Below are the code and all the weights of a small trained network. Each question names an input and a class and asks about switching units off, where a switched-off unit gives its printed mean instead of its output.

import numpy as np


def w(rows, s, z=0):
    codes = np.array(rows[::2]) - 128.0
    scale = np.full(codes.shape[1], s)
    scale[-1] = z or s
    return codes * scale


def norm(h):
    return h / np.sqrt((h * h).mean(-1, keepdims=True) + 1e-5)


def f(y):
    return y / 2 * (1 + np.tanh(0.7978845608 * (y + 0.044715 * y**3)))


def log_softmax(a):
    a = a - a.max(-1, keepdims=True)
    return a - np.log(np.exp(a).sum(-1, keepdims=True))


def net(x, mask):
    res = np.array(x, float).reshape(1, 6) / 4 @ E
    u = 0
    for l in range(4):
        y = f(norm(res) @ A[l][:, :-1].T + A[l][:, -1])
        res = res + np.where(mask[u : u + 10], y, B[l][:, -1]) @ B[l][:, :-1]
        u += 10
    return log_softmax(norm(res)[-1] @ U[:, :-1].T + U[:, -1])


A, B = {}, {}
E = w([
[172,151,87,120,20,29,64,168],'x0',
[92,9,35,132,98,138,42,86],'x1',
[99,185,32,63,89,152,179,94],'x2',
[187,156,239,216,105,126,139,144],'x3',
[193,30,181,73,71,146,92,12],'x4',
[50,184,48,186,94,186,214,145],'x5',
],0.0014)
A[0] = w([
[172,127,79,95,140,69,117,90,68],'L0N1',
[170,99,253,100,88,188,79,49,68],'L0N2',
[6,178,42,172,87,136,163,144,107],'L0N3',
[177,185,237,170,145,177,194,217,46],'L0N4',
[160,127,137,63,54,56,81,182,59],'L0N5',
[91,136,87,50,182,181,233,23,10],'L0N6',
[89,138,64,93,100,167,155,110,88],'L0N7',
[187,124,114,146,128,163,117,170,103],'L0N8',
[104,128,157,161,119,95,149,115,14],'L0N9',
[106,67,112,157,183,142,75,117,144],'L0N10',
],0.0031,0.0012)
B[0] = w([
[124,156,160,125,118,96,131,173,126],'L0N1',
[129,100,78,188,54,113,177,141,248],'L0N2',
[199,123,48,204,62,124,186,188,236],'L0N3',
[5,206,184,196,178,66,140,125,238],'L0N4',
[182,188,122,62,153,62,53,132,160],'L0N5',
[63,170,122,7,106,104,116,124,188],'L0N6',
[112,130,120,110,118,153,222,154,158],'L0N7',
[82,93,110,90,145,84,191,93,121],'L0N8',
[128,119,147,113,138,124,137,114,94],'L0N9',
[118,96,114,120,169,225,150,211,180],'L0N10',
],0.0027,0.0015)
A[1] = w([
[171,208,223,157,169,145,154,124,118],'L1N1',
[48,104,125,121,140,132,81,90,91],'L1N2',
[170,167,159,157,191,78,195,139,173],'L1N3',
[77,118,85,199,125,183,167,134,12],'L1N4',
[99,38,75,134,206,178,75,137,116],'L1N5',
[80,208,227,195,238,121,164,149,85],'L1N6',
[202,104,122,79,165,32,112,158,98],'L1N7',
[151,81,172,255,95,86,52,145,75],'L1N8',
[171,80,57,69,50,125,67,129,58],'L1N9',
[205,171,79,142,135,122,148,82,122],'L1N10',
],0.003,0.0011)
B[1] = w([
[10,161,140,176,68,92,119,150,178],'L1N1',
[171,144,174,113,144,157,197,188,123],'L1N2',
[29,74,98,160,43,80,111,75,179],'L1N3',
[136,110,94,115,104,66,78,137,154],'L1N4',
[161,119,201,162,157,131,69,227,174],'L1N5',
[6,101,196,246,94,60,112,117,250],'L1N6',
[112,192,133,93,33,145,46,153,146],'L1N7',
[97,192,55,8,231,199,160,32,197],'L1N8',
[75,231,192,182,131,49,156,119,202],'L1N9',
[77,101,83,142,181,130,94,161,133],'L1N10',
],0.0021,0.0018)
A[2] = w([
[68,182,91,88,51,109,185,6,69],'L2N1',
[150,60,52,21,126,184,84,101,154],'L2N2',
[175,114,254,107,206,76,114,53,1],'L2N3',
[101,114,104,166,185,191,239,143,96],'L2N4',
[168,124,138,104,101,110,124,158,15],'L2N5',
[138,69,186,231,113,90,86,138,200],'L2N6',
[84,96,128,90,138,102,142,121,120],'L2N7',
[60,145,91,14,158,200,142,70,86],'L2N8',
[69,111,143,156,171,205,179,75,70],'L2N9',
[166,60,150,148,63,176,156,34,49],'L2N10',
],0.0032,0.00085)
B[2] = w([
[130,91,154,84,222,180,109,221,239],'L2N1',
[56,218,211,155,171,93,198,167,250],'L2N2',
[81,131,4,156,78,129,185,163,171],'L2N3',
[179,107,87,72,37,43,40,101,209],'L2N4',
[133,141,114,167,148,115,41,88,103],'L2N5',
[67,221,159,83,155,191,210,108,248],'L2N6',
[166,179,141,125,148,137,159,150,137],'L2N7',
[144,232,184,51,116,58,253,172,158],'L2N8',
[189,129,179,40,120,6,84,151,181],'L2N9',
[190,199,147,123,210,131,132,15,177],'L2N10',
],0.0024,0.0014)
A[3] = w([
[118,52,146,121,182,150,109,161,72],'L3N1',
[142,101,89,90,121,167,131,139,19],'L3N2',
[117,163,112,111,151,162,118,109,157],'L3N3',
[143,84,130,134,103,173,117,67,94],'L3N4',
[184,119,176,142,116,149,136,81,111],'L3N5',
[142,101,197,113,189,100,142,73,173],'L3N6',
[127,127,3,160,93,152,162,151,7],'L3N7',
[121,64,138,129,165,180,105,162,87],'L3N8',
[157,178,113,117,81,81,56,134,135],'L3N9',
[118,148,99,107,140,102,135,185,167],'L3N10',
],0.0055,0.0014)
B[3] = w([
[151,164,197,136,84,196,135,166,140],'L3N1',
[114,173,164,140,111,65,152,166,111],'L3N2',
[205,102,130,89,121,127,119,103,147],'L3N3',
[158,204,89,86,216,108,174,104,137],'L3N4',
[110,153,48,179,220,101,95,134,169],'L3N5',
[144,144,65,178,107,141,92,153,251],'L3N6',
[198,44,20,221,106,127,167,226,230],'L3N7',
[196,124,161,91,108,202,124,128,135],'L3N8',
[122,2,164,112,121,124,97,76,228],'L3N9',
[172,116,109,132,139,149,161,78,221],'L3N10',
],0.0039,0.0019)
U = w([
[123,181,139,4,114,100,224,137,123],'0',
[190,185,58,162,225,137,102,40,40],'1',
[183,124,212,117,134,238,94,191,17],'2',
[2,178,206,228,105,79,149,120,253],'3',
[174,49,11,188,60,109,185,218,182],'4',
[146,25,163,73,83,49,25,67,155],'5',
],0.01,0.0011)

Each question gives the input, the list of numbers given to net, and the class t.
The units are the neurons (one row each of A and B). Each row of codes is followed by its name. A weight is (code - 128) times the scale printed after its matrix; where a second scale follows, it is the last column's (A, B and U).
mask holds one flag per neuron, layer by layer. A switched-off neuron (its flag False) gives its mean, the last column of its row in B, instead of its output. The means were averaged over made-up inputs and are rounded, as every weight is.
A unit's drop is (log p(t) with every unit on - log p(t) with that unit switched off) / (log p(t) with every unit on - log p(t) with every unit switched off).
The circuit of an input: a set's keep is (log p(t) with only the set's units on - log p(t) with every unit switched off) / (log p(t) with every unit on - log p(t) with every unit switched off). Starting from the 12 units with the biggest drops (on a tie, the unit counted first), units are removed one at a time, each time the one whose removal leaves the highest keep (on an exact tie, the one counted first), for as long as the keep stays at least 0.8.
units of the circuit, in order: the units of the circuit, biggest drop first
k most important neurons: the k neurons with the biggest drops, biggest first
k most important neurons of layer l: the k neurons of layer l with the biggest drops, biggest first
drop of u: that unit's drop, to one decimal
input [-7,4,4,-4,-2,-8], class 0: units of the circuit, in order	(L2N8)
input [-8,-2,-8,-7,6,8], class 0: units of the circuit, in order	(L0N6, L2N8)
input [1,-1,6,4,3,2], class 0: 2 most important neurons	(L2N3, L0N6)
input [7,2,-5,8,2,0], class 5: units of the circuit, in order	(L3N9, L1N8)
input [-2,-5,-5,2,4,-6], class 3: units of the circuit, in order	(L0N4, L2N3)
input [-6,1,7,0,0,3], class 0: 2 most important neurons	(L0N6, L2N8)
input [-6,-7,3,-3,-6,7], class 4: 3 most important neurons	(L0N3, L3N7, L2N2)
input [2,-5,1,4,6,0], class 1: 3 most important neurons	(L0N2, L2N2, L1N9)
input [0,6,-6,5,-1,-4], class 2: 2 most important neurons	(L0N10, L3N1)
input [3,4,-4,2,-8,-7], class 5: 3 most important neurons	(L0N5, L1N7, L2N1)
input [8,-8,-5,8,5,-3], class 3: 2 most important neurons of layer 0	(L0N4, L0N6)
input [-6,-8,2,-8,-7,-7], class 3: 2 most important neurons	(L1N6, L1N8)
input [6,0,4,1,7,4], class 5: 2 most important neurons	(L0N5, L3N9)
input [-3,1,5,1,7,1], class 0: units of the circuit, in order	(L2N8)
input [-1,-1,-1,5,0,-8], class 3: 2 most important neurons	(L0N4, L2N3)
input [-7,6,-6,4,-4,1], class 2: 2 most important neurons	(L3N8, L0N10)
input [7,3,-3,8,3,3], class 1: 2 most important neurons of layer 0	(L0N6, L0N2)
input [-3,-7,6,5,6,1], class 3: drop of L0N4	0.2
input [-3,0,6,-3,0,0], class 0: drop of L0N6	1.5
input [7,0,6,-4,-4,-7], class 5: units of the circuit, in order	(L3N9)
input [3,7,-7,1,-2,-5], class 2: drop of L0N10	0.2
